Below are the code and all the weights of a small trained network. Each question names an input and a target symbol and asks about switching units off, where a switched-off unit gives its printed mean instead of its output.

import numpy as np


def w(rows, s, z=0):
    codes = np.array(rows[::2]) - 128.0
    scale = np.full(codes.shape[1], s)
    scale[-1] = z or s
    return codes * scale


def softmax(a):
    e = np.exp(a - a.max(-1, keepdims=True))
    return e / e.sum(-1, keepdims=True)


def log_softmax(a):
    a = a - a.max(-1, keepdims=True)
    return a - np.log(np.exp(a).sum(-1, keepdims=True))


def net(x, mask):
    ids = ['αγδεζηθλμξσψω'.index(c) for c in x.split()]
    T = len(ids)
    res = E[ids] + P[:T]
    u = 0
    for l in range(3):
        r = res
        for j in range(2):
            rows = slice(4 * j, 4 * j + 4)
            q, k, v = (r @ M[l][rows].T for M in (Q, K, V))
            z = softmax(np.where(np.tri(T) > 0, q @ k.T / 4**0.5, -1e9)) @ v
            o = O[l][rows]
            res = res + np.where(mask[u + j], z, o[:, -1]) @ o[:, :-1]
        u += 2
    return log_softmax(res[-1] @ U[:, :-1].T + U[:, -1])


Q, K, V, O = {}, {}, {}, {}
E = w([
[99,254,53],'α',
[106,61,59],'γ',
[96,88,64],'δ',
[115,160,175],'ε',
[142,177,51],'ζ',
[102,116,144],'η',
[212,181,141],'θ',
[84,140,123],'λ',
[132,89,168],'μ',
[62,52,87],'ξ',
[119,187,150],'σ',
[76,112,70],'ψ',
[69,36,159],'ω',
],0.021)
P = w([
[135,126,160],'0',
[149,148,142],'1',
[153,166,136],'2',
[138,155,111],'3',
[144,190,125],'4',
[139,214,128],'5',
[100,81,27],'6',
[139,255,150],'7',
[95,132,58],'8',
],0.0079)
Q[0] = w([
[124,88,110],'0.h1',
[35,113,137],'0.h1',
[206,85,153],'0.h1',
[195,217,40],'0.h1',
[131,100,197],'0.h2',
[142,8,141],'0.h2',
[115,91,102],'0.h2',
[125,64,193],'0.h2',
],0.012)
K[0] = w([
[153,112,127],'0.h1',
[53,90,55],'0.h1',
[195,141,129],'0.h1',
[156,197,107],'0.h1',
[88,129,195],'0.h2',
[45,93,127],'0.h2',
[65,137,166],'0.h2',
[54,5,132],'0.h2',
],0.014)
V[0] = w([
[156,55,173],'0.h1',
[118,218,146],'0.h1',
[245,109,133],'0.h1',
[20,97,124],'0.h1',
[165,183,118],'0.h2',
[120,182,179],'0.h2',
[182,169,201],'0.h2',
[73,148,201],'0.h2',
],0.012)
O[0] = w([
[165,147,161,35],'0.h1',
[121,95,103,206],'0.h1',
[110,62,182,70],'0.h1',
[177,255,165,137],'0.h1',
[170,92,117,253],'0.h2',
[135,69,190,211],'0.h2',
[79,106,71,235],'0.h2',
[132,150,178,113],'0.h2',
],0.01,0.0047)
Q[1] = w([
[190,125,82],'1.h1',
[128,101,83],'1.h1',
[235,117,103],'1.h1',
[38,156,128],'1.h1',
[29,100,112],'1.h2',
[127,117,251],'1.h2',
[124,162,145],'1.h2',
[200,178,74],'1.h2',
],0.011)
K[1] = w([
[73,98,149],'1.h1',
[164,88,57],'1.h1',
[27,173,135],'1.h1',
[102,124,16],'1.h1',
[120,198,160],'1.h2',
[99,162,224],'1.h2',
[152,252,110],'1.h2',
[93,199,82],'1.h2',
],0.014)
V[1] = w([
[225,93,227],'1.h1',
[92,147,198],'1.h1',
[143,93,112],'1.h1',
[95,142,127],'1.h1',
[123,158,173],'1.h2',
[65,162,143],'1.h2',
[179,138,2],'1.h2',
[48,167,145],'1.h2',
],0.01)
O[1] = w([
[177,188,129,52],'1.h1',
[45,1,159,49],'1.h1',
[117,254,196,183],'1.h1',
[75,50,114,121],'1.h1',
[88,132,48,62],'1.h2',
[175,111,206,108],'1.h2',
[174,72,114,253],'1.h2',
[36,60,183,108],'1.h2',
],0.0048,0.007)
Q[2] = w([
[136,2,96],'2.h1',
[138,195,164],'2.h1',
[107,68,73],'2.h1',
[145,204,108],'2.h1',
[43,101,44],'2.h2',
[172,142,154],'2.h2',
[128,135,241],'2.h2',
[97,165,94],'2.h2',
],0.0086)
K[2] = w([
[95,108,209],'2.h1',
[200,183,51],'2.h1',
[239,131,141],'2.h1',
[255,164,90],'2.h1',
[85,53,181],'2.h2',
[34,159,90],'2.h2',
[83,193,139],'2.h2',
[131,67,74],'2.h2',
],0.0088)
V[2] = w([
[195,116,132],'2.h1',
[70,143,101],'2.h1',
[150,93,110],'2.h1',
[102,100,84],'2.h1',
[170,141,196],'2.h2',
[60,136,92],'2.h2',
[155,98,165],'2.h2',
[1,186,74],'2.h2',
],0.011)
O[2] = w([
[84,58,156,99],'2.h1',
[3,130,148,195],'2.h1',
[137,184,77,95],'2.h1',
[86,141,191,147],'2.h1',
[63,234,155,2],'2.h2',
[155,159,212,123],'2.h2',
[226,126,161,135],'2.h2',
[49,55,96,8],'2.h2',
],0.0061,0.0025)
U = w([
[237,20,195,141],'α',
[67,153,60,3],'γ',
[111,192,107,204],'δ',
[79,188,192,98],'ε',
[213,126,255,130],'ζ',
[175,136,126,149],'η',
[230,199,147,152],'θ',
[81,142,37,95],'λ',
[129,109,129,105],'μ',
[106,30,183,188],'ξ',
[142,121,168,167],'σ',
[162,118,73,96],'ψ',
[154,106,163,37],'ω',
],0.0092,0.0064)

Each question gives the input, a string of symbols that net reads in full, and the target symbol t.
The units are the heads (4 rows each of Q, K, V and O). Each row of codes is followed by its name. A weight is (code - 128) times the scale printed after its matrix; where a second scale follows, it is the last column's (O and U).
mask holds one flag per head, layer by layer. A switched-off head (its flag False) gives its mean, the last column of its rows in O, instead of its output. The means were averaged over made-up inputs and are rounded, as every weight is.
A unit's drop is (log p(t) with every unit on - log p(t) with that unit switched off) / (log p(t) with every unit on - log p(t) with every unit switched off).
The circuit of an input: a set's keep is (log p(t) with only the set's units on - log p(t) with every unit switched off) / (log p(t) with every unit on - log p(t) with every unit switched off). Starting from all 6 units, units are removed one at a time, each time the one whose removal leaves the highest keep (on an exact tie, the one counted first), for as long as the keep stays at least 0.8.
units of the circuit, in order: the units of the circuit, biggest drop first
unit that matters most: the unit with the biggest drop
heads that matter: for each layer, one digit per head in row order, 1 if its drop is at least 0.15 and else 0, layers parted by /
drop when u is switched off: that unit's drop, to one decimal
input σ λ θ ω γ λ λ ψ λ, target θ: heads that matter => 11 / 00 / 01
input ψ μ ξ, target δ: units of the circuit, in order => 0.h1
input λ γ ζ ζ ξ ψ λ α, target λ: heads that matter => 10 / 10 / 00
input σ θ σ σ α σ γ, target α: heads that matter => 10 / 01 / 01
input γ θ δ, target θ: units of the circuit, in order => 0.h1, 2.h2
input σ μ θ, target α: heads that matter => 10 / 00 / 00
input γ α θ ψ θ α λ, target α: units of the circuit, in order => 1.h2, 0.h1, 0.h2
input θ σ γ, target θ: heads that matter => 10 / 00 / 01
input σ ε θ λ ψ, target θ: units of the circuit, in order => 0.h1, 2.h2
input η θ ω σ η δ θ θ γ, target θ: heads that matter => 10 / 00 / 00
input ω ω η, target ε: heads that matter => 11 / 01 / 01
input σ θ σ θ σ α η ψ σ, target α: units of the circuit, in order => 1.h2, 0.h1, 2.h2
input α ω μ, target ε: heads that matter => 11 / 01 / 00
input α μ λ ω ω η μ, target ε: unit that matters most => 0.h2
input α γ σ λ δ, target α: drop when 0.h1 is switched off => 0.2
input α η μ λ σ ζ σ α, target λ: drop when 0.h1 is switched off => 1.3
input α η μ δ ψ θ σ, target θ: drop when 2.h2 is switched off => 0.7
input λ θ σ θ μ θ θ ω ω, target ε: drop when 2.h1 is switched off => 0.0
